[[ 22  67  67  90 -56]
 [-56 -47 -47 -86 -34]
 [ 38 -14 -14  10  98]
 [ 48   9   9  43  96]
 [ 49  61  61 106  -6]]
|
[[-56 -47 -47 -86 -34]
 [ 22  67  67  90 -56]
 [ 38 -14 -14  10  98]
 [ 48   9   9  43  96]
 [ 49  61  61 106  -6]]

[[ -38   22  -13  -69   61   33    8   95   56   41   74]
 [  96   51   12  -75  -93  -97   51  -57   38  -68    0]
 [  50   39   53   10  -59   86   57   10    4  -95  -70]
 [ -22   51   36  -35   74  -93   66  -56   20   51   82]
 [  61    2    9   77    8  -84   -3 -112   -4  -37  -26]]
|
[[ -38   22  -13  -69   61   33    8   95   56   41   74]
 [ -22   51   36  -35   74  -93   66  -56   20   51   82]
 [  50   39   53   10  -59   86   57   10    4  -95  -70]
 [  61    2    9   77    8  -84   -3 -112   -4  -37  -26]
 [  96   51   12  -75  -93  -97   51  -57   38  -68    0]]

[[-105  -15   22]
 [ -11   78   54]
 [  64  -61  -90]
 [-101  -95   46]
 [  23   64   12]
 [  12  -76   64]]
|
[[-105  -15   22]
 [-101  -95   46]
 [ -11   78   54]
 [  12  -76   64]
 [  23   64   12]
 [  64  -61  -90]]

[[ 74  40   3  46  32 -11  41 -17  32  52 -23  65]
 [-29  29  38  39  40  39  53 -39  18 -18  45  22]
 [ 62 -32 -48  -5 -22 -20 -13  -3  -2  58 -42 -34]
 [-82 -11 -37 -67 -47 -63 -65  -1 -75   3 -69 -20]]
|
[[-82 -11 -37 -67 -47 -63 -65  -1 -75   3 -69 -20]
 [-29  29  38  39  40  39  53 -39  18 -18  45  22]
 [ 62 -32 -48  -5 -22 -20 -13  -3  -2  58 -42 -34]
 [ 74  40   3  46  32 -11  41 -17  32  52 -23  65]]

[[ 43 -45 -95   8  11  66  60 -93  49 -49]
 [ 88 -40  58 -90  72 -76  17  76  92  51]
 [-91  67 -56 -62  44 -67  83 -43 -73  30]
 [ 86 -35 -69  66  43   9  17  51 -82 -19]
 [ 51 -17 -69 -37 -18  38 -70  31  96  10]
 [-83 -90 -85  78  62 -80 -90 -66 -19  34]
 [ 63  82  52  91  76 -80 -92  56 -33 -26]
 [  0  -6 -19  80 -96  51  17 -72  48  -8]
 [-28  79  70 -25 -27  -9 -41 -93 -14  35]]
|
[[-91  67 -56 -62  44 -67  83 -43 -73  30]
 [-83 -90 -85  78  62 -80 -90 -66 -19  34]
 [-28  79  70 -25 -27  -9 -41 -93 -14  35]
 [  0  -6 -19  80 -96  51  17 -72  48  -8]
 [ 43 -45 -95   8  11  66  60 -93  49 -49]
 [ 51 -17 -69 -37 -18  38 -70  31  96  10]
 [ 63  82  52  91  76 -80 -92  56 -33 -26]
 [ 86 -35 -69  66  43   9  17  51 -82 -19]
 [ 88 -40  58 -90  72 -76  17  76  92  51]]

[[ 72  19  43  48  26  52  69  58 -29  66  90]
 [ 49 -39 -25 103  25  45  56   8  -3  55 -75]
 [ 75  56  64  85  37  31  67  57 -23  57  61]]
|
[[ 49 -39 -25 103  25  45  56   8  -3  55 -75]
 [ 72  19  43  48  26  52  69  58 -29  66  90]
 [ 75  56  64  85  37  31  67  57 -23  57  61]]
---
[[  5 -89]
 [ 17  45]]
|
[-89  17]

[[ 53   9  -5  14  12]
 [-18   3  -1  44  -9]
 [-33   7 -15  58 -13]
 [ 34  -3 -21  92 -38]
 [-20  -2  -4 -17  26]]
|
[ 12  44 -15  -3 -20]

[[-100  -89   59   38  -16]
 [ -52  -80  103  -81  -22]]
|
[-16 -81]

[[ -31   88  -84   67]
 [ 111  -55   37   32]
 [  67   90  105   80]
 [ -54 -110   40  -36]
 [  86   17   15   84]]
|
[ 67  37  90 -54]

[[ 77 -98  64   6  22]
 [-28  36  -4  46   9]
 [-97 107 -27 -72 -61]
 [  7  -7   5  -9 -61]]
|
[ 22  46 -27  -7]

[[ 29 -89  91  -8]
 [ -2 -86 -54 -23]
 [ 51 -37 -32  84]
 [ 12 -72   7 -46]
 [ 21  74 -15 -11]]
|
[ -8 -54 -37  12]
